[ 13  24  32 -24 -10 -38] out 13

[[2 7 5 5 4 8 6]
 [2 6 6 5 5 8 5]
 [3 4 2 7 2 4 6]] out 2

[3158 6390 7984 3086 7489 6634 5474] out 3158

[[112  57  82 193 166 105]
 [234 127 143 147 164  56]
 [191 122 123 145 156  51]] out 112

[777 544 194  91 438 394 229] out 777

[9317 2108 6985 8828 9162 8805] out 9317

[[53 52 51 49 21 54]
 [46 50 51 50 36 53]
 [46 52 51 55 75 50]] out 53

[ 14  32  26 -28] out 14

[[57 48 25 54 40]
 [52 43 24 41 49]
 [16 82 24 39 15]] out 57
---
[[0.72, -2.75, 1.21, 3.43, 1.42], [1.79, 0.51, 0.75, 1.90, 2.58], [2.75, 1.67, -1.42, 5.78, 2.16]] gives 1.79
[[-0.24, -5.58, -1.12, -1.49, 0.00, -1.71, -0.01], [0.10, -5.58, -2.67, -5.52, -2.87, -2.73, 3.61]] gives -0.24
[[-2.41, 3.47, 6.05, -1.29, -1.02, 2.07], [0.66, -1.38, -1.49, 0.52, 0.66, -0.12], [-1.05, 3.50, 2.81, -1.76, -1.61, 0.61]] gives 0.66
[[1.34, -2.55, 1.15, 2.23], [-1.71, 2.37, -2.84, 5.55]] gives 1.34
[[1.78, 5.14, 1.70, 1.14], [-0.49, -2.89, 2.79, 0.75], [3.22, -5.28, 4.98, 3.58]] gives -0.49
[[-6.05, -1.05, 0.04, 2.94, -2.84, 3.71, 1.86], [-1.81, -4.12, -0.27, 4.06, 0.46, -0.29, 1.86], [-2.87, -3.10, -1.53, 2.94, 1.56, -1.29, 0.58]] gives -1.81
---
[[-831 -434 -230 -299 -229 -225  406  349  409  514  516  550  628  608
   544]
 [-831 -839 -824 -818 -750 -225  406  349  409  514  516  550  628  608
   544]
 [-831 -839 -824 -818 -750 -225   64   60   71  225  516  550  628  608
   544]
 [-831 -839 -824 -818 -750 -225  406  349  409  514  516  550  628  608
   544]
 [-831 -839 -824 -818 -750 -225   46   68   85   63   55   67  109  492
   544]
 [-831 -839 -824 -818 -750 -225  406  349  409  514  516  550  628  608
   544]
 [-831 -571 -396 -245 -133  -14  406  349  409  514  516  550  628  608
   544]
 [-831 -839 -824 -818 -750 -225   53   46   69   70   86  135  626  608
   544]
 [-831 -839 -824 -818 -750 -225   80   49   64   95  346  550  628  608
   544]] gives 544

[[-14  -6 -16  -7 -20 -25  -9]
 [ -6  -1   0 -32 -19 -28   0]
 [-18 -10 -20 -24   0 -25   4]
 [-31  23   1 -37 -25 -25 -25]
 [-27 -16 -30   9 -11 -24 -15]
 [  2 -31 -11 -18 -37  10 -41]
 [ -5 -25 -18  -5 -36   4 -37]
 [-22 -22 -27  10 -17 -17 -23]
 [-44 -23 -41 -20  35 -28  11]
 [-24  17   6 -37 -29 -25 -26]
 [-18 -12 -24   5 -23 -19 -19]] gives 4

[[-750 -383  688 -512  -21 -455 -540   98]
 [-515 -432  288 -204  -66 -297 -167  -96]
 [-319 -537  429 -492 -118 -304 -807  719]
 [-325 -529  436 -487 -121 -304 -804  683]
 [-502 -285  127 -343 -211 -363 -381  -74]
 [-553 -283  141 -376 -211 -356 -386  -58]
 [-342 -430  522  260   99 -249  357 -154]] gives 719

[[126 112 117 126 133 125 107 120 122]
 [119 141 122 125 112 201 116 150 135]
 [106 119 115 124 130 124 121 117 123]
 [103  98 171  86 114  83  96 159  83]
 [119 213 147  29 106 180 103 135 147]
 [113 114 122 118 122 120 114 123 126]
 [176 193 114 106  78 141 131 100 136]] gives 123

[[  3  24  -5   1 -24 -39  -8]
 [-20   2  -6   3  -3   5  -4]
 [ 29   7  24 -16 -13  28 -10]
 [ -7  24  14   1 -21   5  25]
 [  7 -12  -1  12  23 -11  -5]
 [-29 -15 -16  39  20  -1   6]] gives -10
---
-0.53; 0.02; 0.31; -6.10; -1.13; 3.11
-1.52; -1.72; -0.03; 0.43; -1.23; 0.96
-2.25; -4.38; -3.77; 1.87; -1.16; -2.67
ans = -2.25

-4.50; -3.84; -1.80; 0.18; -2.37; -0.76; -2.57
5.45; 3.78; 1.92; -0.49; 1.78; -0.40; 4.36
3.15; -0.83; -1.08; 0.40; -1.53; 1.76; -0.51
ans = 3.15

-1.76; -1.38; -0.36; 0.88; -5.28
-2.29; 5.72; -4.88; 1.38; -3.35
3.55; -0.15; 0.58; -5.12; 0.07
ans = 3.55

-0.65; 1.06; -0.72; -0.59; -1.20
1.41; -5.34; 3.49; -1.32; 2.45
-1.38; 4.76; -4.25; 0.92; -3.17
ans = -1.38

1.27; -1.94; -0.39; 0.08
-1.21; 4.91; 0.96; 0.24
1.76; -3.65; -1.32; -0.71
ans = 1.76

-1.51; 2.72; 4.55; -1.62
-4.86; 3.96; -3.66; -4.97
2.84; -0.59; -4.92; 2.73
ans = 2.84
